Below is a small trained network, with its code and all its weights. Each question gives an input and a class and asks what happens when units are switched off, that is, made to give their printed mean instead of their output.

import numpy as np


def w(rows, s, z=0):
    codes = np.array(rows[::2]) - 128.0
    scale = np.full(codes.shape[1], s)
    scale[-1] = z or s
    return codes * scale


def norm(h):
    return h / np.sqrt((h * h).mean(-1, keepdims=True) + 1e-5)


def f(y):
    return np.maximum(y, 0)


def log_softmax(a):
    a = a - a.max(-1, keepdims=True)
    return a - np.log(np.exp(a).sum(-1, keepdims=True))


def net(x, mask):
    res = np.array(x, float).reshape(1, 4) / 4 @ E
    u = 0
    for l in range(2):
        y = f(norm(res) @ A[l][:, :-1].T + A[l][:, -1])
        res = res + np.where(mask[u : u + 9], y, B[l][:, -1]) @ B[l][:, :-1]
        u += 9
    return log_softmax(norm(res)[-1] @ U[:, :-1].T + U[:, -1])


A, B = {}, {}
E = w([
[85,248,53,150],'x0',
[112,89,107,40],'x1',
[146,153,243,111],'x2',
[2,173,133,100],'x3',
],0.0056)
A[0] = w([
[139,221,35,119,34],'L0N0',
[70,188,80,84,41],'L0N1',
[85,113,223,20,130],'L0N2',
[254,167,245,187,169],'L0N3',
[82,103,115,249,106],'L0N4',
[132,122,139,215,117],'L0N5',
[16,106,115,67,253],'L0N6',
[194,127,139,181,113],'L0N7',
[131,244,32,120,62],'L0N8',
],0.0091,0.0039)
B[0] = w([
[43,139,114,180,168],'L0N0',
[110,104,141,191,158],'L0N1',
[100,92,187,194,200],'L0N2',
[103,189,155,108,254],'L0N3',
[198,149,164,254,168],'L0N4',
[175,213,104,186,166],'L0N5',
[191,142,113,152,210],'L0N6',
[98,182,100,91,179],'L0N7',
[3,177,23,174,181],'L0N8',
],0.0083,0.0084)
A[1] = w([
[159,113,36,115,154],'L1N0',
[31,172,228,111,167],'L1N1',
[64,59,255,125,50],'L1N2',
[87,106,61,178,118],'L1N3',
[98,228,121,180,80],'L1N4',
[99,61,99,214,147],'L1N5',
[65,80,204,214,60],'L1N6',
[221,81,23,130,3],'L1N7',
[179,234,90,101,162],'L1N8',
],0.0078,0.0016)
B[1] = w([
[140,72,53,29,158],'L1N0',
[189,37,115,77,235],'L1N1',
[29,3,157,186,212],'L1N2',
[79,147,104,65,190],'L1N3',
[203,71,125,175,255],'L1N4',
[161,149,164,26,202],'L1N5',
[90,97,107,115,212],'L1N6',
[155,99,63,64,157],'L1N7',
[76,103,142,19,204],'L1N8',
],0.0062,0.006)
U = w([
[95,22,209,131,168],'0',
[168,63,18,28,132],'1',
[90,133,121,84,2],'2',
[30,184,8,170,166],'3',
[192,187,138,190,142],'4',
[180,196,217,47,109],'5',
],0.017,0.0092)

Each question gives the input, the list of numbers given to net, and the class t.
The units are the neurons (one row each of A and B). Each row of codes is followed by its name. A weight is (code - 128) times the scale printed after its matrix; where a second scale follows, it is the last column's (A, B and U).
mask holds one flag per neuron, layer by layer. A switched-off neuron (its flag False) gives its mean, the last column of its row in B, instead of its output. The means were averaged over made-up inputs and are rounded, as every weight is.
A unit's drop is (log p(t) with every unit on - log p(t) with that unit switched off) / (log p(t) with every unit on - log p(t) with every unit switched off).
The circuit of an input: a set's keep is (log p(t) with only the set's units on - log p(t) with every unit switched off) / (log p(t) with every unit on - log p(t) with every unit switched off). Starting from the 12 units with the biggest drops (on a tie, the unit counted first), units are removed one at a time, each time the one whose removal leaves the highest keep (on an exact tie, the one counted first), for as long as the keep stays at least 0.8.
units of the circuit, in order: the units of the circuit, biggest drop first
unit that matters most: the unit with the biggest drop
k most important neurons: the k neurons with the biggest drops, biggest first
top k neurons in layer l: the k neurons of layer l with the biggest drops, biggest first
drop of u: that unit's drop, to one decimal
input [-3,-2,-8,5], class 1: 2 most important neurons	L0N3; L0N2
input [-8,-1,-4,-5], class 1: units of the circuit, in order	L0N2; L1N7
input [-4,-2,-5,6], class 1: units of the circuit, in order	L0N3; L1N5
input [4,4,5,7], class 0: units of the circuit, in order	L0N2; L1N1
input [5,-2,3,-8], class 5: 3 most important neurons	L0N3; L1N8; L1N2
input [-3,-8,-7,3], class 4: most important neuron	L0N4
input [-1,-1,-1,-5], class 5: 2 most important neurons	L0N3; L0N8
input [-6,-8,8,-6], class 5: units of the circuit, in order	L0N3; L0N7
input [5,2,7,7], class 0: 3 most important neurons	L0N2; L1N1; L0N5
input [-1,5,-6,6], class 1: units of the circuit, in order	L0N3; L0N6; L1N0
input [6,-6,6,-7], class 5: units of the circuit, in order	L0N3; L1N8
input [0,2,-8,-1], class 1: top 3 neurons in layer 1	L1N0; L1N5; L1N7
input [-6,-2,-2,-7], class 5: top 2 neurons in layer 0	L0N3; L0N8
input [-6,-8,6,-1], class 5: units of the circuit, in order	L0N3
input [1,7,-4,1], class 1: 2 most important neurons	L0N6; L0N3
input [0,1,4,-4], class 5: 2 most important neurons	L0N3; L0N7
input [1,-6,8,0], class 5: drop of L1N8	0.1
input [3,4,2,-8], class 5: drop of L0N4	-0.1
input [2,-1,4,6], class 0: drop of L0N7	0.0
input [6,-3,4,-7], class 3: unit that matters most	L0N8
